In the rows, 128 means zero.
Here are made-up nodes, facts about them, and rows of numbers that follow some of those facts. Name the node behind each unnamed row.

How the nodes are related:
j321 {poti=b, beflek=j218 j64, stizedus=e, ruza=g}
j219 {poti=b, stizedus=d, ruza=f}
j237 {poti=a, stizedus=d, ruza=f}
j786 {poti=a, stizedus=d, ruza=f}
j913 {poti=b, stizedus=e, ruza=g}
j86 {poti=b, stizedus=e, ruza=f}
j181 {poti=c, stizedus=e, ruza=f}
j540 {poti=a, stizedus=d, ruza=g}
j630 {poti=c, stizedus=d, ruza=g}
j209 {poti=a, beflek=j460 j934 j237 j181 j291, stizedus=e, ruza=g}
j56 {poti=a, stizedus=e, ruza=f}
j79 {poti=a, stizedus=e, ruza=f}
j436 {poti=b, stizedus=d, ruza=g}
j607 {poti=a, stizedus=d, ruza=f}
j522 {poti=c, beflek=j177 j196 j828 j51, stizedus=e, ruza=g}
j251 {poti=a, beflek=j87 j93 j219, stizedus=e, ruza=f}
j60 {poti=c, beflek=j460 j284 j959 j780, stizedus=e, ruza=f}
j31 {poti=b, stizedus=e, ruza=f}
j998 {poti=c, stizedus=e, ruza=g}
j224 {poti=a, beflek=j763, stizedus=e, ruza=f}
j212 {poti=a, stizedus=d, ruza=f}
j373 {poti=a, stizedus=d, ruza=g}
j808 {poti=a, beflek=j310 j793, stizedus=e, ruza=g}
j329 {poti=a, stizedus=d, ruza=g}
j291 {poti=b, stizedus=d, ruza=f}
j724 {poti=a, stizedus=e, ruza=f}
j461 {poti=a, stizedus=e, ruza=f}
j543 {poti=a, stizedus=d, ruza=f}
j648 {poti=b, stizedus=d, ruza=g}
j365 {poti=c, stizedus=d, ruza=f}
j204 {poti=c, stizedus=e, ruza=g}
j867 {poti=a, stizedus=d, ruza=g}
j890 {poti=a, stizedus=e, ruza=g}
j603 {poti=c, stizedus=d, ruza=f}
j703 {poti=a, beflek=j532 j879 j284 j913, stizedus=e, ruza=g}
j516 {poti=a, stizedus=d, ruza=f}
j286 {poti=a, stizedus=e, ruza=g}
j995 {poti=a, beflek=j728 j467 j181 j516, stizedus=d, ruza=f}
j828 {poti=a, stizedus=d, ruza=g}
j611 {poti=c, beflek=j442 j97, stizedus=e, ruza=f}
j447 {poti=a, stizedus=e, ruza=f}
j371 {poti=a, stizedus=d, ruza=f}
j778 {poti=b, beflek=j908 j445 j763 j219 j408, stizedus=d, ruza=f}
j728 {poti=a, stizedus=d, ruza=g}
j876 {poti=a, beflek=j86 j219, stizedus=e, ruza=f}
j959 {poti=a, stizedus=d, ruza=f}
j465 {poti=c, stizedus=e, ruza=g}
j847 {poti=b, stizedus=d, ruza=f}
j185 {poti=b, stizedus=d, ruza=f}
j283 {poti=a, stizedus=d, ruza=g}
j216 {poti=b, stizedus=d, ruza=f}
j493 {poti=b, stizedus=d, ruza=f}
j339 {poti=b, beflek=j916 j998 j460 j493 j959 j216, stizedus=e, ruza=g}
j698 {poti=c, stizedus=d, ruza=g}
j196 {poti=a, stizedus=d, ruza=f}
j97 {poti=b, stizedus=d, ruza=g}
j374 {poti=c, stizedus=e, ruza=g}
j8 {poti=a, beflek=j198 j283 j493, stizedus=d, ruza=g}
j431 {poti=a, stizedus=d, ruza=g}
j262 {poti=b, stizedus=e, ruza=f}
j587 {poti=b, beflek=j656, stizedus=e, ruza=g}
j950 {poti=b, stizedus=d, ruza=f}
j143 {poti=b, stizedus=d, ruza=f}
j714 {poti=a, beflek=j648 j237, stizedus=d, ruza=g}
j408 {poti=c, stizedus=e, ruza=g}
j284 {poti=a, stizedus=d, ruza=f}
j763 {poti=b, stizedus=d, ruza=f}
j656 {poti=c, stizedus=d, ruza=g}
j332 {poti=a, stizedus=d, ruza=f}
j81 {poti=b, stizedus=d, ruza=g}
j757 {poti=a, beflek=j143 j540 j461, stizedus=d, ruza=f}
j281 {poti=a, beflek=j87 j822 j365 j329, stizedus=e, ruza=g}
j589 {poti=a, beflek=j728 j19, stizedus=d, ruza=f}
j773 {poti=a, stizedus=e, ruza=f}
j58 {poti=c, beflek=j7 j867, stizedus=e, ruza=g}
j581 {poti=c, stizedus=d, ruza=f}
j928 {poti=a, stizedus=d, ruza=f}
j62 {poti=a, beflek=j6 j235 j509, stizedus=d, ruza=f}
j515 {poti=a, beflek=j828 j465, stizedus=d, ruza=f}
j235 {poti=c, stizedus=d, ruza=f}
j198 {poti=b, stizedus=e, ruza=f}
j580 {poti=a, stizedus=d, ruza=f}
j315 {poti=b, stizedus=d, ruza=g}
j64 {poti=a, stizedus=d, ruza=g}
j860 {poti=a, beflek=j786 j6 j204 j890 j581, stizedus=e, ruza=f}
j347 {poti=a, beflek=j607 j724 j79, stizedus=e, ruza=f}
j822 {poti=c, stizedus=e, ruza=f}
j884 {poti=a, beflek=j371 j431 j928 j216 j447, stizedus=e, ruza=f}
j916 {poti=b, stizedus=e, ruza=g}
j576 {poti=b, beflek=j607 j237 j543, stizedus=d, ruza=g}
j879 {poti=b, stizedus=e, ruza=f}
j76 {poti=c, beflek=j371 j219, stizedus=e, ruza=f}
j367 {poti=b, beflek=j969 j284 j174, stizedus=e, ruza=f}
j378 {poti=a, beflek=j916, stizedus=e, ruza=f}
j87 {poti=b, stizedus=d, ruza=g}
j310 {poti=c, stizedus=d, ruza=g}
j509 {poti=a, stizedus=e, ruza=g}
j93 {poti=a, stizedus=e, ruza=f}
j460 {poti=a, stizedus=d, ruza=f}
j319 {poti=a, beflek=j198 j580 j773 j467, stizedus=e, ruza=g}
j528 {poti=a, beflek=j315 j6 j212, stizedus=d, ruza=f}
j445 {poti=a, stizedus=d, ruza=g}
j19 {poti=a, stizedus=d, ruza=g}
j72 {poti=b, stizedus=d, ruza=f}
j969 {poti=a, stizedus=d, ruza=f}
j574 {poti=a, beflek=j916 j262 j509 j724 j203, stizedus=d, ruza=f}
j793 {poti=b, stizedus=d, ruza=g}
j174 {poti=b, stizedus=e, ruza=f}
j442 {poti=c, stizedus=d, ruza=g}
j10 {poti=b, stizedus=d, ruza=f}
j51 {poti=a, stizedus=e, ruza=f}
j265 {poti=b, beflek=j218 j828 j212, stizedus=d, ruza=f}
j6 {poti=a, stizedus=d, ruza=f}
j177 {poti=b, stizedus=e, ruza=f}
j218 {poti=b, stizedus=d, ruza=g}
j805 {poti=a, beflek=j950 j913, stizedus=d, ruza=g}
j7 {poti=b, stizedus=e, ruza=f}
j908 {poti=c, stizedus=d, ruza=f}
j305 {poti=a, stizedus=e, ruza=f}
j260 {poti=a, beflek=j374, stizedus=d, ruza=g}
j38 {poti=b, beflek=j305 j442, stizedus=d, ruza=g}
j872 {poti=c, beflek=j185 j72 j780, stizedus=e, ruza=f}
j107 {poti=c, beflek=j607 j177 j867 j81, stizedus=d, ruza=g}
j382 {poti=b, beflek=j10 j698 j465, stizedus=d, ruza=f}
j934 {poti=b, stizedus=d, ruza=f}
j780 {poti=b, stizedus=d, ruza=g}
j532 {poti=a, stizedus=d, ruza=g}
j203 {poti=b, stizedus=d, ruza=f}
j467 {poti=a, stizedus=e, ruza=f}

Known rows:
[162 155 156 132  68 104 149 146  83  58  94  98 170 157 154 125 105 138
  96 168 178 152  95 149 106 109 121 141  88  95 125] : j581
[169 173 109 128  54 129 143 129  73  52  93  99 137 152 162 133 110  89
 117 143 170 163  99  87 122 103 119 185  93 107 124] : j107
[164 161 152 128  93 138 164 121  90 115  88 122 128 151 133  98 102 119
 142 143 129 153 108 106 121  89  93 189 125  96 150] : j81
[162 161 185 143 103 105 165 120  94 118 101 126 142 129 136 108  84 139
 124 172 142 167 109 125 108  97  92 170 112 100 142] : j72
[185 170 131 139  65 108 126 104 116  78 100 154 176 126 109 132  85 131
 122 176  96 158 109 157 138 130 124 130 101  66 125] : j724
[159 171 136 144  73  90 111 124 112  97 110 135 182 126 114 145  82 155
 124 165 124 173  92 138 122 101 107 137 107  60 124] : j284
[174 163 137 129  60 113 147 120  71  44 109 131 148 135 164 143  97  92
 102 182 157 158 121 130 120 144 126 150  78 117 119] : j611
[158 159 155 129  96 130 161 115  87 122  92 126 139 134 133  97  92 121
 127 144 134 162 108 105 105  97  95 180 136  92 152] : j97
[172 162 139 133 104 126 166 112  80 115  90 119 138 123 144  97  83 100
 124 149 141 169 110  81 110  94  98 188 128 104 148] : j38
[171 176 100 130  71 120 121 127 103  83  81 120 180 135 109 126  86 131
 128 135 119 168  98 117 130  97 114 155 127  69 137] : j64
[167 159 183 138  96 123 158  97  95 115 112 160 130 131 140 112  93 117
 126 181 112 153 121 144 119 127 100 158 106  98 140] : j198
[183 184  86 136  60 124 113  84  99  82 109 155 168 103 127 139  89  76
 132 153 105 180 110 102 139 129 122 163 112  77 124] : j319
[162 156 182 143 106 107 166 123  94 118 101 127 143 132 135 107  78 137
 123 173 143 161 107 125 107  97  96 168 110  99 142] : j950
[156 157 181 146  98 112 160 115  99 115 110 133 127 139 138 120  88 137
 138 172 136 161 106 116 121  91  93 178 107 100 139] : j934
[160 158 156 128 100 128 160 114  88 121  90 124 142 141 137  94  91 123
 128 148 137 162 107 106 105  97  92 176 135  87 153] : j793
[171 172 103 125  67 122 119 132 111  79  75 121 180 147 101 122  91 134
 130 132 114 164  99 128 141  98 114 153 124  68 138] : j828
[197 173 110 152  80  91 138 127 110  76  87 115 192 111 112 125  62 126
 113 164 137 171  96 111 138 101 122 149  94  77 121] : j62
[166 169 119 128  79  99 116 113  92  84 100 155 179 118 106 139  60 122
 120 172 102 170 129 141 129 147 116 129 110  87 133] : j93
[190 168 107 128  63 129 122 102 105  90  85 144 195 120 118 114  92 110
 109 150 108 160 106 145 127 130 126 128 130  55 136] : j890
[175 156 187 139  99 121 166  93  90 118 108 158 140 121 143 104  89 114
 117 185 121 156 120 147 111 127 102 155 110  92 141] : j174

Which node is each row?
No name comes twice in this set of rows, the named rows included.
[183 156 174 137 101 121 167  98  87 105 100 149 134 129 140 100  84 104
 122 180 117 154 126 133 119 129 104 163 108 109 141] => j31
[171 153 182 144 103 111 170 119  98 117  95 120 147 131 134  99  89 140
 121 173 142 158 102 128 114  93  98 164 107  93 138] => j203
[188 177 103 143  78  99 131 134 111  64  82 116 173 128 100 132  58 125
 134 162 124 163 107 105 153 102 117 163  88  98 126] => j515
[155 160 169 138  94 124 155 110  92 133 103 131 144 131 148 100 101 124
 125 150 142 172  95 117  92  91  92 175 136  76 147] => j780
[184 152 183 141  96 122 176 100  97 111  99 150 141 124 146  94  94 119
 116 183 118 150 115 151 115 125 107 148 108  93 141] => j262
[191 177 121 147  70 101 132  99 108  81 107 150 182 107 121 138  78 105
 117 177 110 171 108 140 135 133 127 133 100  73 118] => j378
[155 161 146 131  66 106 138 139  75  58 106 108 151 151 154 141  96 125
 103 167 171 163 102 125 110 113 115 154  84 112 124] => j603
[154 154 152 120  65 113 134 125  66  55 106 136 155 155 154 139  95 112
  99 177 148 160 124 149 104 153 122 134  95 112 127] => j822
[190 171 140 142  95 133 163  73  78 120 110 147 142 101 163 100  97  69
 116 166 131 173 110 100 111 118 107 175 125  82 137] => j339
[186 182  89 141  64 119 119  83  97  89 104 152 184  97 131 129  83  79
 116 155 113 179 106 110 129 129 125 151 119  61 123] => j703
[160 165 143 125  47 130 127 103  72  75 115 139 157 144 176 131 133  92
  97 156 152 168 100 145  93 136 124 140 117  75 124] => j998
[185 163 142 127  95 141 164  87  81 112  93 147 138 119 150  91  89  81
 122 160 116 162 124 108 115 125 104 173 127 101 148] => j587
[194 160 138 128  96 143 179  90  84 101  85 140 139 118 143  85  90  74
 120 158 119 155 127 109 125 124 110 173 127 100 147] => j321

The same nodes again, as new rows of numbers:
Some rows with their names:
[173  87 113 149 136  84 147  97 139 106  99 134 135 125 106 111 102 152
 105 107 165 111 112  73 161 121] : j382
[122 161 168  93  55 110 128 187 117 105 150 145  74 104 117 153 126 148
 122 180 158 146  94 170 139 126] : j607
[157 101 108 127 153 121 133 131 134 117  95 156  92 114 116 137 123 111
 104  88 106 106 173  93 149 102] : j97
[166  34  91 187 181 130 146 144 104 169  95 111 132 103 157 109 147 125
 135 141  70 177 143 102  37  61] : j339
[124 180 117 128 110 140 107 149 123 130 138 145 142 126 157  82  85 124
 154 186 119 154 139 119 137 110] : j959
[152  49 100 164 174 149 148 127 133 168 100 127 127 116 144 117 140 105
 138 114  80 151 154 101  66  70] : j916
[149 161 114 149 103 106 108 161  94 128 121 128 153 123 158  82  94 153
 147 209 122 174 106 117 107 103] : j574
[143  40 118 169 162 127 164 109 143 158 137 111 134 107 142 110 134 132
 130 126 139 150 123 103  93  98] : j367
[122  54 135 141 156 153 170  96 175 155 151 126 116 116 128 122 131 108
 132  94 151 125 140 113 126 108] : j174
[121 183 128 117 101 141 110 140 132 121 140 146 139 133 145  99  90 123
 148 171 129 133 136 126 158 125] : j969
[121  53 139 137 150 150 172  96 174 151 151 127 113 117 123 131 136 112
 128  92 154 121 136 117 132 115] : j31
[ 72 127 144 126 163 136 140  93 151 159 184 103 129 133 103 134 173 125
 112  55 159 135 114 139  84 151] : j822
[ 95 174 128 120 157 103 113 117 126 129 168 132 110 119 101 112 143 139
  89  67 153 138 130 108 115 140] : j603
[153  96 121 121 139 113 138 157 123 113 104 159  64 104 115 154 137 116
  93  96 110 115 163 106 140  97] : j648
[149  96 112 134 166 118 132 133 123 106 110 148  92 113 132 149 134 116
  96  93 105  96 188  98 173 130] : j87
[153  40 121 150 150 130 157 117 132 139 101 113 119 122 121 158 160 122
 121 100 110 119 131 128  99 113] : j587
[111 174 114 117 163 107 100 130 103 125 125 133 109 128  95 136 160 126
  89  56 107 128 144 112  99 135] : j656
[120 162 163  98  61 111 127 199 110 108 157 145  70  97 126 149 130 147
 121 188 150 156 101 167 129 118] : j237
[108 117 140 145 118 147 136 122 128 140 156  96 167 138 165 128 132 137
 162 184 134 139 109 166 125 157] : j884
[ 94 174 127 118 159 103 113 116 127 130 170 130 111 123 102 113 144 136
  90  65 154 135 135 107 120 147] : j365

Rows to name:
No name comes twice in this set of rows, the named rows included.
[205  83 104 155 123  67 144  53 146  95  51 122 188 155  80  99  84 171
 110  97 189  93  66  52 162 129] => j265
[ 76 121 147 124 154 131 141 111 142 161 185 105 112 120 100 137 179 132
 109  63 157 155 102 148  65 139] => j181
[143 181 117 106 102 141  99 139 118 109  89 147 145 151 130 126 104 115
 145 152  96 110 139 131 155 128] => j64
[172  60 153 120  94  58 152 220  81  94 108 146   9  66  91 206 181 164
  61 131 131 150 102 150  91  95] => j576
[104 107 113 174 177 111 129 125 102 180 166  87 149 111 133  93 169 152
 121 113 125 204  94 120   5 108] => j60
[136 106 130 131 138  92 130  74 118 130  84  82 172 163  57 161 185 155
 104  48 148 116  48 140  55 155] => j522
[121  51 145 132 144 145 174 105 175 148 153 126 103 113 119 141 138 114
 126  90 160 120 131 124 129 114] => j7
[138 121 117 145 120 154 118 139 105 150  98 105 174 146 156 125 133 124
 172 182  78 151 112 155  75 114] => j703
[118 137 136 111 110 179 123 123 142 144 109 121 153 158 138 143 133 100
 169 141  98 115 126 166 117 127] => j890
[160 101 100 140 160 122 126 142 124 126  97 158  95 111 129 120 120 112
 108 101  92 124 179  82 131  86] => j780
[ 71  91 139 174 200  87 138 100  89 127 215  50 149 117 156 172 213 169
  84  92 155 119 132 165 126 249] => j76
[121 102 174 120  63 119 151 170 117 134 151 104 107 111 124 166 157 155
 142 190 158 163  55 198  84 131] => j347
[114  49 139 144 163 144 171  97 167 143 162 117 114 113 137 142 144 115
 122  93 153 107 151 126 151 146] => j86
[120  80 123 163 186  93 143 122 111  91 182 115 103  97 175 155 145 144
  79 120 147  84 200 109 230 209] => j219

